In the rows, 128 means zero.
Each row has a class, written after it, and each block has its own classes.
[147 144  74 178 111 139 101 130 146 141 128 231  72  69 164  94 114 139
 106 116 102 156 163 136 124 110 149 140 133 139 134 122 149] : (90)
[169 163  68 102 105 138 124 120  87 115 159 143 190 151 148 155 108 144
 118 140 126 167 124 135 118 110  56 201 154  90 198  90  82] : (89)
[143 185 125  73 129 125 115 104 139 114 160  20 185 141 187 174 118 130
 150 118 121 143 112  60 128 122 183 115  72  84 189 114 107] : (102)
[146 158  71 175 133  99 119 122 126 151 117 251  79  68 162 108 129 145
  85 142 132 152 205 140 138  93 197 134 128 121  94 102 155] : (102)
[195 143  94 114 156 132  75 116  94 125 172 156 189 143 128 140 111 110
 115 184 131 175 122 172 105 129  21 218 147  89 181 133 117] : (134)
[169 129 177 148 148 164 110 122 121 146 143  77 143 117 117 113 120 104
 174 143 124 120 132 163 103 106 123 170 153 127  79 163 135] : (97)
[146 172  94 139 123 100 134 153 146 125 172 157 158  93 173 115 159 167
 112 130 123 175 130 134 129 118  99 152 121 125 138 121 142] : (128)
[133 155 104 136  87 111 171 197 150 131 168 157 159 114 161 119 195 165
 122 110 158 189 139 129 115  78 129 139 105 123 139 116 139] : (116)
[151 160 141 116 113 134 147 129 121 107 144 146 160 146 143 136 111 135
 130 104 106 104 111 100 127 161 111 145 109 144 193 138  87] : (102)
[114  94 162 139 137 122 137 140 133 150 111 107 117 118 119 107 123 121
 133 133 178 153 140 133 117 110 136 112 115 174  67 148 117] : (56)
[184 144 120  91 137 147 147 112 112 132 155  85 208 150 144 163 116 104
 137 148 130 161 146 156 120 111  31 211 148  96 207 123  95] : (90)
[118 122 105 132 143 122 144 112 106 110 126 101 108 130 124 137 120 142
  88 146 146 100 121 100 139 166 162 103  78 144 122 179  82] : (56)
[138 147 116 102 101  90 111  82 122 140 104 142 122 114 167 102 116 134
 128 130 108 118 134  93 152 134 116 117 117 150 157  94 117] : (102)
[151 114 123 160 109 188 117 122 112 148 145 124 126  94 133 110 132 114
 142 126 146 136 130 123 115 104 148 149 141 139  95 135 127] : (56)
[135 130 128 116 128 129 176 155 116  99 124 169 145 157 121 151 115 145
 112 103 116 102 113  71 124 176 130 110 107 148 188 135  92] : (116)
[137 124 125 104  89 150 176 158 120 105 145 133 144 154 130 143 143 104
 122 123 120 108 129  89  92 147  89 163 110 141 227 139 105] : (90)
[101 123 144 157 112 112 132 184 146 138 124 165 117 133 109 122 115 136
 139 108 180 188 117 141  93  90 132 122 127 164  83 117 140] : (116)
[137 144  88 107 122 139 172 120 115  96 150 121 131 136 138 148 143 156
  99 130 102  98 111  87 133 166 125 109  98 123 178 168  87] : (97)
[134 121 114 128 127 101 114 145 121 137 120 133  98 117 140 101 134 148
 142 114 134 132 104 115 138 143 126  96 133 166 100 126 150] : (128)
[137 189 107  80 143 116 150 120 159 122 171  66 165 142 198 187 101 161
 142 106 103 172 100  65 127 156 160  81 121  99 169 110  98] : (56)
[153 187 135  91 148 130 107 139 145 114 164  20 188 163 186 180 102 132
 139 116 125 162  79  71 118 146 157  99  85  98 188 129 104] : (90)
[126 192 111  93 116 126 147 118 167 121 140  36 148 125 185 165 118 141
 144 121 108 143 141  93 115 108 183 123 100 129 155 126 140] : (134)
[134 199 136  95 119 143 137 133 161 107 159  32 188 159 182 179 109 133
 156  99 114 156  85  83 107 148 163  99 104 120 204 132 110] : (97)
[181 126 166 139 149 150 106  86 130 154 100 107 120  68 128 122  93 107
 120 151 110  58 155 145 155 132 132 126 149 164  52 160 140] : (90)
[111 105 137 138 137 109 140 155 172 144 107 147 111 108 128 114  98 132
 145  89 155 179 125 139 139 117 123  77 131 161  88 144 134] : (90)
[132 177  98 122  86 106 189 172 176 133 163 161 159 100 178 127 168 175
 131 100 117 186 137 157 123 103  99 133 159 138 137 109 136] : (89)
[107 104 131 144 154  91 146 134 140 140 107  98  93 103 112 115 136 140
 135 129 183 137 155 163 129 105 159 101 135 146  11 163 153] : (128)
[144 134  87 176 141 126 117 125 141 135 120 252  99  76 147 122  68 137
 126 104 128 169 168 131 136 121 170 130 134 123 113 131 124] : (116)
[107 100 131 144 129 122 156 157 133 146 113 127 124 129 119 132 119 120
 133 146 186 185 159 116 112 113 162 121 109 137 123 133 115] : (56)
[109 145 122 123 104  85 115 122 138 136 102 127 103 136 159  90 118 140
 137 121 130 143 111 102 133 119 141 103  94 175 109 117 133] : (134)
[134 130  89 179 147 138 108 122 151 157 123 223  91  70 169 114 117 130
 117 120 117 200 150 141 140 123 162 109 129 150 135 114 155] : (116)
[134 169  88 138  98 106 158 172 172 130 148 173 169  81 170 102 166 164
 125  81 127 184 150 177 140  83 110 139 152 143 130 112 152] : (89)
[131 172 120 115  87 105 158 161 172 134 160 139 154 100 171 126 176 179
 121  98 133 164 157 147 138  81 109 117 153 121 123 107 132] : (102)
[157 141 130 150 130 150 125 142 122 144 134 100 158  98 137 119 104 121
 149 126 145 158 130 153 138 100 148 146 122 148  94 149 118] : (89)
[120 120 119 160 140 103 169 126 149 151  95 150 101  93 133 123  95 147
 141 136 163 164 148 128 142 143 164  99 129 161  67 152 135] : (128)
[157 197 118  79 146 125 115 105 142 108 152  27 180 143 177 182  91 135
 138 129 118 136 111  64 121 135 204  94  70  86 161 138 103] : (97)
[154 158  80 173 126 128 100 122 136 146 131 222 103  79 164  90 109 139
 119 135 108 189 164 131 120  99 155 142 127 126 135 111 141] : (97)
[123 123 104 167 158 134 128 146 153 151 151 229  57  76 154 134 120 134
 139 108  91 165 174 162 130 120 152 127 168 133  99 119 167] : (128)
[180 137 115  68 117 136 140 143 113 130 162 122 201 159 148 181  91 141
 154 111 133 159 116 132 151 116  14 173 163  92 193 108  76] : (90)
[152 163 135 114 114 103 105 108 112 150  92 104 151 141 144 130 135 122
 118 156 139 124 169 145 135 102 135 159 123 141 165  82 137] : (102)
[132 129 111 103 131 121 129 146 100  84 159 106 141 160 127 142 132 126
 111 129 147 113  87  76  95 173 118 125  79 134 171 163 101] : (128)
[144 187  99  83 117 113 144  84 134 125 149  14 174 132 207 154 114 150
 146 125 122 147 118  67 136 136 154 117 112 103 168 119  90] : (56)
[172 111 109 154 133 144 103 127  96 152 127 112 119  93 116 102 128 143
 125 164 176 131 143 125 129  99 169 140 114 119  45 153 123] : (56)
[123 149 121 125 141  85 104  95 129 128 120 134  85 110 155 114 124 140
 121 118 109  90 122 131 137 142 142 107 129 161  68 124 151] : (128)
[154 192 121  92 156 130 137 109 133 114 171  48 192 152 177 181 108 132
 145 111 124 159 114  78 125 125 191 120  82  72 164 124  96] : (102)
[146 149 102 151 135 152 145 135 168 144 147 252 114  86 170 131 104 140
 135 104  82 177 141 130 129 134 126 140 136 152 147 116 149] : (134)
[132 155 105 116  87  93 142 165 159 146 139 146 162  85 183 118 197 180
  98 125 151 151 173 147 168  84 115 126 130 132 134  94 142] : (56)
[161 117 149 149 136 156  96 133 109 151 140 102 111  87 131 139 119 115
 128 154 155 108 158 144 159 113 180 103 122 132  51 167 120] : (128)
[169 174 131  81 159 134 112  78 141 131 146  15 181 128 180 178  90 126
 148 136 120 133 112  96 139 157 170 108 102 103 149 141 102] : (56)
[146 188 113 114  91  82 146 173 168 134 150 149 171 116 207 112 167 165
 119 101 110 169 134 123 143 113  82 133 131 140 192  93 139] : (90)
[108 114 105 145 145 115 153 152 134 133 140 120  89 131 100 119 131 145
 140 108 168 185 125 153 102  97 145 105 134 127  65 157 129] : (102)
[135 166 117 146 117 122 132 201 170 138 192 165 153 109 156 114 182 167
 138 102 118 213 101 192 113  90  98 148 127 129 118 123 150] : (89)
[152 123 168 170  94 182 115 119 131 160 107 102 109  81 121 109 103 112
 170 134 141 102 115 122 131 131 178 125 122 189  64 152 148] : (128)
[153 135  75 156 141 168 124 128 132 145 167 224 102  79 151 145 128 135
 113 122 110 184 161 145 125 104 139 144 146 107 144 114 139] : (102)
[151 149  91 177 140 141 110 115 145 150 142 230  83  69 169 106 105 139
 130 122  96 180 177 149 121 109 154 159 136 135 116 113 148] : (128)
[179 144 107  90 136 135 116 111 100 127 151 124 210 157 127 155  99 117
 143 146 123 173 118 169 121 124  28 204 158  95 197 103  91] : (89)
[182 155 127 166 117 165 118 140 118 156 147 114 139  83 117 125 131 131
 132 156 156 142 161 170 121  73 168 170 125 122  70 150 137] : (102)
[142 167  94 118 122  89 124 163 171 120 161 150 159  77 181 114 178 161
 109 118 125 142 156 148 150 100 124 130 116 120 121 143 169] : (134)
[140 135  73 153 148 136 115 122 138 138 143 202  91  72 161 125 113 145
 113 122 113 172 164 148 124 101 164 130 142 114  91 122 138] : (89)
[141 125  82 161 160 150 110 107 150 149 144 233  66  61 147 131 109 142
  99 127  93 157 160 149 124 132 149 116 158 137  92 120 151] : (56)
[170 135 123 178 147 170 114 150 132 142 141 169 120  89 124 130 106 150
 113 117 145 135 135 155 126 100 145 137 149 127  45 151 134] : (90)
[130  93 138 121 137 121 148 145 131 137 119  98 137 122 103 130 105 107
 149 138 167 173 131 121 124 127 123 100 119 143 126 161 112] : (116)
[168 189 127  78 163 137 122 119 150 123 152  41 201 136 183 185  88 124
 161 104  96 161  95 115 130 150 151 117 114 125 184 122 122] : (89)

A new block, with new classes.
[108  98 133 102 171  59 136 134 165 173  98  76 116 137 151 114 151 144
 146 148 132 131 181 103 155 155 145 149 157 126 148 151 135] : (22)
[149  54 125 135 158 175 156  97  98 183  89 166 191  62 109 153 108  86
 128 126 150 126  93  84  68 104 151 113 128  93 156 185 127] : (77)
[113  87 184  78 140  88 167 189 155 107  52 100 123 135 130 104 174 130
 140 140 115 168 140 132  98 146 127 208 151  90 134 150 119] : (91)
[133 102  70 142 131 116 102  88 156 176 174 142 150  39 144 161  89 114
 146  95 196 123  98 152 252 163 154 123  84 168 188 147 112] : (63)
[ 92  67 159  87 132  81 152 135 172 114  67 106 144  91 162 137 172 130
 117 164 107 148 151 102 123 156 114 158 152  94 143 125 154] : (22)
[136 185  80 152 120 102 151 125 107 130 159 173 150  97 104 161  66  99
 147 140 106 100  97  81 144 151 133  57  45 173 144 139 141] : (63)
[170 171  95 123 132  84 143 119 160  79 164 142  96 166  53  97 120 104
 129 148 146 157 163  75 111 138 135  75  90 202 123 123  27] : (198)
[169 105 102 135 135 163 127 155 131 212 149 164 163  96 100 140  95 100
 158 111 139 137 105  70 100 107 155 119 130 158 158 176  93] : (182)
[118 103 107  97  96 143 130 139  96  75  81 206 199  99  51 159 148  85
 117 120 122 101  73 100  56 109  90 100 106 117 129 126 144] : (198)
[ 99 179  69 149 149  89 144 132 116 101 152 161 143 142 119 160  87 108
 134 135 116  85 117  97 152 130 134  54  52 177 140 119 184] : (52)
[123 124  35 137 108 130  85  75 120 168 125 168 163  60 129 157  43 109
 129  76 191 108  37 164 240 129 127 149 130 144 197 116 127] : (52)
[151 118  41 131 138 144  83 109 115 225 181 150 160  64 148 146  74 104
 149 102 176  93  53 142 237 122 169 154 129 166 202 159 134] : (77)
[135 147 109 143 176  96 126 103 144 132 139 157 136 114 113 118 125 102
 133 120 144 140 139 117 164 138 197  90 108 184 176 134 141] : (91)
[149 176  98 149 139 130 142  97 127 144 201 147 128 116 146 127  95  94
 141 177 128 117 122  74 128 141 188  92 102 149 135 145 119] : (182)
[150  97 114 115 150  76 132 127 191 144 129 136 103 131 119 113 132 145
 144 155 141 132 161 147 133 150 172 155 164 165 162 144 129] : (98)
[137 126  62 137 139 138 100  66 110 212 184 125 143  63 171 156  70 111
 153 123 214 107  62 153 252 146 164 133 102 139 170 152 126] : (77)
[110  89 111 110 174  79 116  93 163 195 136 104 116  99 164 118 140 136
 148 149 156  99 170 136 179 160 193 140 195 159 196 148 142] : (28)
[125 114  87 133 126 132 144 105 125 164 186 148 191  86 159 158 116 102
 145 185 147  60  92  53 132 106 140  90  96 125 132 161 177] : (140)
[129  96  95 117 127 103  88 101 151 129 106 154 144  97 104 147  97 128
 118  68 174 170  98 195 200 146 122 143 124 149 190 112 118] : (98)
[ 95 108 183 105 185 126 160 130 129 132  61  78 128 127 187 117 178 125
 101 158 105 155 137 137 112 159 164 142 145  81 153 141 179] : (28)
[147 110 116 150 121 137 144 155 119 163 149 153 175 107 121 120 136  92
 167 170 136  94 107  64 100  86 159 130 117 148 146 166 147] : (198)
[110  95 161  96 136  65 133 150 159 125  52 109 141 120 103 113 149 141
 124 122  84 152 165 119  85 153 110 160 145 129 169 118 112] : (98)
[ 88  73 139 113 123 142 120  85 144 148 136 130 149  53 168 151 117 117
 115  97 168 144 102 153 208 153 127 146 115 121 168 124 122] : (182)
[118 137 124 126 139 102 134  67 117 106 137 134 165  88 122 144 120 103
 119 153 121 142 145  74 124 142 140  45 112 150 153 115 112] : (28)
[157  62 123 158 163 154 140  54 121 209 102 136 151  65 135 117  95 100
 144 129 200 151 113 129 125 115 190 151 157 106 173 176  99] : (77)
[125 131 112 109 128  95 131  99 131 117 142 120 155 120 147 103 132 113
 110 150  93 142 129 107 152 124 128 112 107 155 150 104 134] : (98)
[115 122 108 128 121 137 128 169 107 187 120 151 195 110 116 169 112 107
 162 118 114  79  70  73  96 112 111 105  77 125 154 152 182] : (98)
[139 128 111 126 170 141 142  75 104 198 101 151 193  86 123 147 102  95
 117 123 117 139 101  64 104 120 147  88 132 113 167 167 134] : (44)
[146 138 149 126 162 101 133 104 108  80 129 139 137 109 107 162 118 102
 121 156 128 160 133  93 131 161 157  81  91 126 157 147 140] : (77)
[125 112  91 117 131  89 126 120 147 147 203 150 163  80 115 171 118 113
 145 140 111  89 157  59 147 139 119  32  55 205 158 122 117] : (98)
[163 157  92 125 142 119 121 152 142 136 161 129 132 147 110 124 131 116
 113 161 108 131 132  68 135 121 140  76 110 186 144 118 129] : (145)
[ 91 115 140  95 141  97 130 171 107 125  73  99 156 142 144 130 171 135
 103 151  78 117 142 118 114 131 100 142 133 103 142 116 189] : (145)
[126 102 141  69 188  79 104 114 156 162  73  90 125 123 126 101 148 133
 103 102 142 166 140 151 168 158 146 159 171 141 189 132 123] : (140)
[138 111 134 152 158 130 162 120 122 197 140 138 182  98 155 139 118 100
 150 171  98 123 132  42  78 102 160  87  90 133 163 172 174] : (98)
[131 126  90 137 159 107 139  98 133 163 215 124 151 107 177 124 121 104
 130 173 105 108 165  52 161 110 159  87 105 174 154 152 141] : (77)
[ 86  92 137 103 168  69 135 145 180 165  89  78 113 127 140 107 147 133
 152 116 159 133 152 141 159 154 148 167 145 134 150 135 124] : (22)
[158  85 111  96 135 148 118  93  99 163  93 160 192  54 107 167  95  82
 124 112 146 155  73  95 119 139 125 124 140  83 176 170 120] : (63)
[113 122  66 137 140 125  87  67 128 199 187 158 183  40 169 145  88 111
 124  99 151  87 111 118 225 124 154 127 154 149 179 145 132] : (198)
[162  93  65 141 151 152 118  96 117 195 106 177 192  56 112 143  91  80
 130 123 149 133  81 103 107 102 171 116 149 123 179 159 125] : (22)
[130 112  80 136 132 102 106 113 148 152 143 132 149  75 159 143 102 108
 145 129 172 137  92 165 223 151 160 166 113 139 197 147 151] : (63)
[136 107 108 139 126 134 141 142 122 160 110 152 185  96  86 137 108 103
 151 104 122 124 119  41  71  91 116 115 109 139 137 159 103] : (52)
[161 168  80 158 152 127 138  84 127 124 195 146 124 107 154 164 115 101
 134 192 159 119 134 101 145 160 197  31  83 157 136 131 133] : (28)
[145 103 130 129 170  73 134 166 181 166 127 106  93 154 141 115 125 140
 152 140 136 127 167 142 150 157 182 160 149 157 180 146 139] : (98)
[137  83 107 121 185 107 126 120 144 175 117 105 125 128 164 137 155 125
 138 162 177 101 143 140 167 160 193 134 145 122 159 157 173] : (77)
[124 181  97 187 132  94 125 139 122 111 132 145 135 148 102 102 103 121
 145 108 125 114 137 134 125 122 165 123 103 167 123 114 125] : (77)
[ 88  97 167  84 155 114 163 121 129 133  73 110 130  91 147 164 140 130
 112 161 111 132 133 119 102 184 116 134 106  78 151 155 140] : (182)
[ 98  81 165  87 187  78 131 111 180 180  74  83 120 136 153 107 157 153
 115  76 146 186 173 147 191 160 137 175 184 126 164 149 123] : (44)
[102 134 153 120 166  75 135 131 164  90  85 107 111 126 135 118 152 133
 128 148 137 145 147 159 145 165 163 153 127 123 160 125 140] : (91)
[120  90 101 148 174 147 139  82 132 243 175 134 162  79 189 161 114 104
 156 139 167  70 138  43 152 118 180  78 121 135 152 171 181] : (52)
[128  94  85 134 139 142 103 106 133 192 140 158 168  40 135 146  83 100
 146  75 187 137  73 160 207 121 156 149 120 148 198 145 101] : (91)
[117 138 107 136 145  87 145 130 129 159 178 124 131 139 126 111 129 128
 136 139 114 114 179  83 157 113 136  69  94 207 120 121 137] : (145)
[ 76  95 119  95 148  72 136 121 165 147 133 100 141 103 166 160 142 137
 144 142 152 111 143 107 191 160 115 115 113 125 131 139 164] : (22)
[121  87  89 121 147 137 102  87 127 197 142 148 183  73 155 157  96 122
 121  80 162 124  84 145 237 119 134 125 152 143 182 146 154] : (44)
[120 146 102 127 116  96 134 164 137  69 120 136 175 135  82 107 157 102
  91 135  60 160 157  59  79  99  92  97  77 175 146  98 104] : (145)
[130 101  95 132 151 140 129  78 119 180 122 182 182  67 118 157  90  98
 138 100 155 120 103  81 126 113 156  98 137 134 153 161 156] : (52)
[148 101 114 122 137 134 144 129 130 170  95 124 178 105 127 140 131 103
 141 157 140 153 106  60  90 117 124 121 114 113 142 161 121] : (77)
[146 152 117 166 135  99 156 160 165 106 196 103  80 166 134 122 134 123
 149 195 160 124 167 104 144 136 164  86  62 184 119 115 116] : (145)
[109  88 163 144 124 146 155 122  91 139 103 139 166  88 146 142 128  86
 133 159 142 127 100 105  94 111 149 139 113  81 157 136 175] : (145)
[136 105  60 125 131 116 109  99 136 159 118 146 160  85 137 170  63 118
 115  89 183 159  69 149 250 141 110 100 114 140 164 124 125] : (22)
[115 159 114 172 131  88 156 116 141 123 223 130 106 124 154 138 105 122
 164 175 129  86 175  82 158 142 173  61  85 190 137 130 128] : (28)
[139  67 100 146 124 161 150 126 140 160 123 156 177  78 123 144 148  98
 145 164 149 100 108  82  74 106 162 132 124 121 174 175 132] : (28)
[133  98 101 154 133 135 142 132 109 192 133 147 181 108 122 142 108 110
 154 131 129  92 122  54 104  97 132 114 115 131 145 175 143] : (77)
[116 116 153 118 176  58 163 143 173  93  70  94 125 142 132 138 159 140
 124 172 125 167 177 101 121 178 142 117 106 126 137 146 147] : (77)
[124  71 110  98 129  80 122 140 164 139  88 128 118 112 115 115 162 124
 143 132 156 143 147 156 134 144 147 183 158 134 162 131 119] : (22)
[106 134 110 120 159  86 122 143 153 153 168  94 141 137 141  92 141 110
 143 108 127 137 151  88 177 120 145 134 100 188 155 135 115] : (77)
[127  65 125 126 111 162 143 145  80 157  74 174 215  57 114 153 130  67
 140 116 129 128  64  89  67 102 131 154 106  85 169 156 147] : (77)
[128 152 119 161 179 114 143  87  96 117 187 150 133 100 141 165 102  81
 136 166 144 104 135  96 144 151 197  37  53 155 159 136 166] : (77)
[159  88 100 108 146 142 141  72 132 207 128 148 194  65 143 128 112  96
 123 136 131 149 110  31 125 107 147 103 170 114 128 168 116] : (22)
[131  79 152 114 152  98 143 133 161 169  96 108 120 113 144 124 137 133
 144 151 133 130 153 131 100 152 156 166 153 108 165 148 128] : (98)
[137 173  91 173 141 105 127 159 122 125 152 169 149 112 111 112  93  95
 143 107  93 118 118 132 137 121 180 115  96 189 165 128 153] : (63)
[142 128 137 130 169  92 143  98 126  86 119 130 150 121  99 111 127 107
 114 152 107 172 165  88 100 124 153  87 120 154 138 137 111] : (77)
[130 144  87 171 155  74 136  64 163 110 178 131 130 121 128 106 129 130
 133 167 146 119 195 103 164 138 194  52 123 207 140 117 115] : (28)
[119  90 134  79 167  97 142  96 159 155  81 108 140 120 163 140 159 134
 107 140 148 148 134 128 167 173 141 144 169  93 148 145 150] : (44)
